[[-49 -23 -23 -14 -14 -39  17  -7]
 [ -5 -15 -31 -10 -15  -9  53  -8]]
=>
[[ -5 -15 -31 -10 -15  -9  53  -8]
 [-49 -23 -23 -14 -14 -39  17  -7]]

[[ 34  47  15  -8  13]
 [-14 -48  -9  42  10]
 [ 21  41  20 -11  22]
 [-15 -16 -19 -32  16]
 [ -9 -36   1   9  20]
 [  2  10 -28 -40 -35]]
=>
[[ 34  47  15  -8  13]
 [ 21  41  20 -11  22]
 [  2  10 -28 -40 -35]
 [ -9 -36   1   9  20]
 [-14 -48  -9  42  10]
 [-15 -16 -19 -32  16]]

[[  4  34   6   8  -5  36  -2  -1  24   5   5 -21 -21   0   2 -59]
 [ 12   6  48  15  10 -20 -11 -11   1   5  19  42 -21  -9   2 -23]
 [ 24   6  30  15  10 -15  -2 -23  24   5 -22  10  -7 -12   2 -42]]
=>
[[ 24   6  30  15  10 -15  -2 -23  24   5 -22  10  -7 -12   2 -42]
 [ 12   6  48  15  10 -20 -11 -11   1   5  19  42 -21  -9   2 -23]
 [  4  34   6   8  -5  36  -2  -1  24   5   5 -21 -21   0   2 -59]]

[[ -6  -8  20   0   3 -13  -6  -2  25 -29  16  23   8]
 [ -8  -4 -30   6  20 -30 -23  43 -27 -34 -38 -29   2]
 [  7   3  -1  14  25 -29   0 -27  -2 -20  16  -3   1]]
=>
[[  7   3  -1  14  25 -29   0 -27  -2 -20  16  -3   1]
 [ -6  -8  20   0   3 -13  -6  -2  25 -29  16  23   8]
 [ -8  -4 -30   6  20 -30 -23  43 -27 -34 -38 -29   2]]

[[  2 -15]
 [ -4  43]
 [ 15 -15]
 [  8 -22]
 [ -8 -12]
 [  1  24]
 [  6   4]
 [ -9  -9]
 [ -7 -13]
 [-15 -18]]
=>
[[ 15 -15]
 [  8 -22]
 [  6   4]
 [  2 -15]
 [  1  24]
 [ -4  43]
 [ -7 -13]
 [ -8 -12]
 [ -9  -9]
 [-15 -18]]

[[-26   2 -17  44  -2  27   5  -5   2  -2  17]
 [ 14   3   3   6  -6  -9  -8  -1   0   0  -7]]
=>
[[ 14   3   3   6  -6  -9  -8  -1   0   0  -7]
 [-26   2 -17  44  -2  27   5  -5   2  -2  17]]

[[-36  16  -7   5 -51   9 -18 -11  -2  -5  -2 -12 -28  -4]
 [ 30 -24  -5 -22  21  -1  20  -4 -11  -2  -5  12  18  -4]
 [ 20 -21  -4 -20  14   6  22  -4  -9  -2  -4  13  12  -4]
 [-27   3  -6  -2 -38  16  -3  -8  -3  -4  -2  -2 -19  -5]]
=>
[[ 30 -24  -5 -22  21  -1  20  -4 -11  -2  -5  12  18  -4]
 [ 20 -21  -4 -20  14   6  22  -4  -9  -2  -4  13  12  -4]
 [-27   3  -6  -2 -38  16  -3  -8  -3  -4  -2  -2 -19  -5]
 [-36  16  -7   5 -51   9 -18 -11  -2  -5  -2 -12 -28  -4]]

[[-13   9  -2   8   3  15  -1  -5   7   1 -47   7]
 [  8   0   2   0   1   0  -1  14  -3   1  -4  -4]
 [ 20   2   3   0  17   0  -2  -7  16   1 -11 -15]
 [ -7   9   0   0  15   0  -5  -2   4 -19 -47 -10]
 [ 26  -8   6   5   1 -12 -10   0  -6   1  38   1]]
=>
[[ 26  -8   6   5   1 -12 -10   0  -6   1  38   1]
 [ 20   2   3   0  17   0  -2  -7  16   1 -11 -15]
 [  8   0   2   0   1   0  -1  14  -3   1  -4  -4]
 [ -7   9   0   0  15   0  -5  -2   4 -19 -47 -10]
 [-13   9  -2   8   3  15  -1  -5   7   1 -47   7]]

[[ 51 -25 -12  44 -58  50]
 [ 53   9 -41 -59 -31  22]
 [-25  21   0 -21  25  -8]
 [-39  34   9 -43  26  22]]
=>
[[ 53   9 -41 -59 -31  22]
 [ 51 -25 -12  44 -58  50]
 [-25  21   0 -21  25  -8]
 [-39  34   9 -43  26  22]]
---
[[ 44 -27  11 -13 -22  27  28   3  25  -1 -33 -21 -25   7]
 [-49  36  28  23  19 -33   6  15 -53  16  49   6  48  17]
 [-22  46  60 -13 -47 -30  -9  54 -42  -1  40  -2  29  22]
 [-39   7  -8   9  16 -25 -15 -11 -31   0  14  -1  14  -6]
 [ 39 -23  -7 -20 -25  23   0  -1  34 -11 -34  -9 -33  -6]]
=>
[[ 44 -27  11 -13 -22  27  28   3  25  -1 -33 -21 -25   7]
 [-22  46  60 -13 -47 -30  -9  54 -42  -1  40  -2  29  22]
 [ 39 -23  -7 -20 -25  23   0  -1  34 -11 -34  -9 -33  -6]]

[[  9  -7  20   3  19  17   9  -7  -6  21   6  -9  12  23   0]
 [ 21  20 -19  12 -24   5  16  19  44 -24   8  33 -13  -7  28]]
=>
[[ 9 -7 20  3 19 17  9 -7 -6 21  6 -9 12 23  0]]

[[-15  -4  -4  -6]
 [  2   3  54   2]
 [  8  -5  21  -6]
 [  7   5 -20   3]
 [-14   8 -43   2]
 [ -1 -15  16   3]
 [ -9 -24  10   1]
 [  9  -7   8  -5]]
=>
[[-15  -4  -4  -6]
 [  8  -5  21  -6]
 [-14   8 -43   2]
 [ -9 -24  10   1]]

[[ -9  -6   5   4   4 -47   4 -21]
 [ 28 -13  13  49 -23 -42  12  46]]
=>
[[ -9  -6   5   4   4 -47   4 -21]]

[[ 1  3 -1 -1  0 40]
 [-2  7 32 43 40 39]
 [-3 -6  0 -5 18 45]
 [ 2 -5  0 12 40 35]]
=>
[[ 1  3 -1 -1  0 40]
 [-3 -6  0 -5 18 45]]

[[ 22 -48  43   4  49  -7  25]
 [-39  23 -44  -2  33  -7  -9]
 [ 16  48  49 -44  54 -14 -42]
 [-49 -50   9 -31  20  -2  12]
 [-14 -12  53  31 -24 -16 -15]
 [-11  10 -42   0 -17  47  40]
 [ 54 -42  12 -53  32 -30  -2]
 [-27 -14 -12  16   2 -44  42]
 [  4  20 -45  43 -54  15  -7]
 [-35  41 -27  15  17 -28  45]
 [ 51  -3 -21  31 -47 -13 -15]]
=>
[[ 22 -48  43   4  49  -7  25]
 [ 16  48  49 -44  54 -14 -42]
 [-14 -12  53  31 -24 -16 -15]
 [ 54 -42  12 -53  32 -30  -2]
 [  4  20 -45  43 -54  15  -7]
 [ 51  -3 -21  31 -47 -13 -15]]

[[ -9  -9  22]
 [ 30  30  -6]
 [ -3  -3 -27]
 [ 10  10 -19]
 [ -3  -3 -12]
 [  5   5  19]
 [ 19  19  42]
 [  9   9   1]
 [ 28  28  32]
 [  3   3  40]]
=>
[[ -9  -9  22]
 [ -3  -3 -27]
 [ -3  -3 -12]
 [ 19  19  42]
 [ 28  28  32]]

[[-17  -2   4   0   0   1  23  -6]
 [ -6   0   0  -1  -1  -4   1  -6]
 [ -9   0   0  -2   0  -1  -7  -7]
 [-24  -1   0  -5  -1  -6   0 -22]
 [-43  -3   4  -8  -1  -9 -15 -32]
 [-23  -1   4  -5   0 -26  -1 -23]
 [-41  -1   3  -6  -1 -24 -34 -28]
 [ 14   1   0   2   1  10  11  15]
 [ 39   0  -4   9   1  18  39  34]]
=>
[[-17  -2   4   0   0   1  23  -6]
 [ -9   0   0  -2   0  -1  -7  -7]
 [-43  -3   4  -8  -1  -9 -15 -32]
 [-41  -1   3  -6  -1 -24 -34 -28]
 [ 39   0  -4   9   1  18  39  34]]
---
[[-26 -20   0]
 [-32  18   1]
 [-11 -43  -1]
 [-13  30   1]]
=>
[[-32  18   1]
 [-11 -43  -1]]

[[ 22 -10 -23  48]
 [ 11  -4   1 -11]
 [ 10   1   0  -6]
 [ 39 -15   3 -38]]
=>
[[11 -4  1]
 [10  1  0]]

[[50 18 13]
 [51 28  2]
 [52 27  2]]
=>
[[51 28  2]
 [52 27  2]]

[[-49  19   6  17   2]
 [ 43  10   5  -7   8]
 [-29   5   5 -48   2]
 [-22 -55   2  45   2]]
=>
[[ 43  10   5]
 [-29   5   5]]

[[ 10 -14 -24  10]
 [ 36 -27  52 -24]
 [ -5 -52 -37  20]]
=>
[[ 36 -27  52]
 [ -5 -52 -37]]

[[ 46 -11 -13 -14]
 [-23  10 -53  19]
 [  0 -16   6 -52]
 [  5  -8  35 -16]
 [ 15 -18  13 -16]]
=>
[[-23  10 -53]
 [  0 -16   6]]

[[ 37  -1  13  21  46]
 [  3 -10  39  24  24]
 [ 39   0  -4  10  -7]
 [ 20  -7  24  16 -19]
 [  2  -9  10  23 -15]]
=>
[[  3 -10  39]
 [ 39   0  -4]]
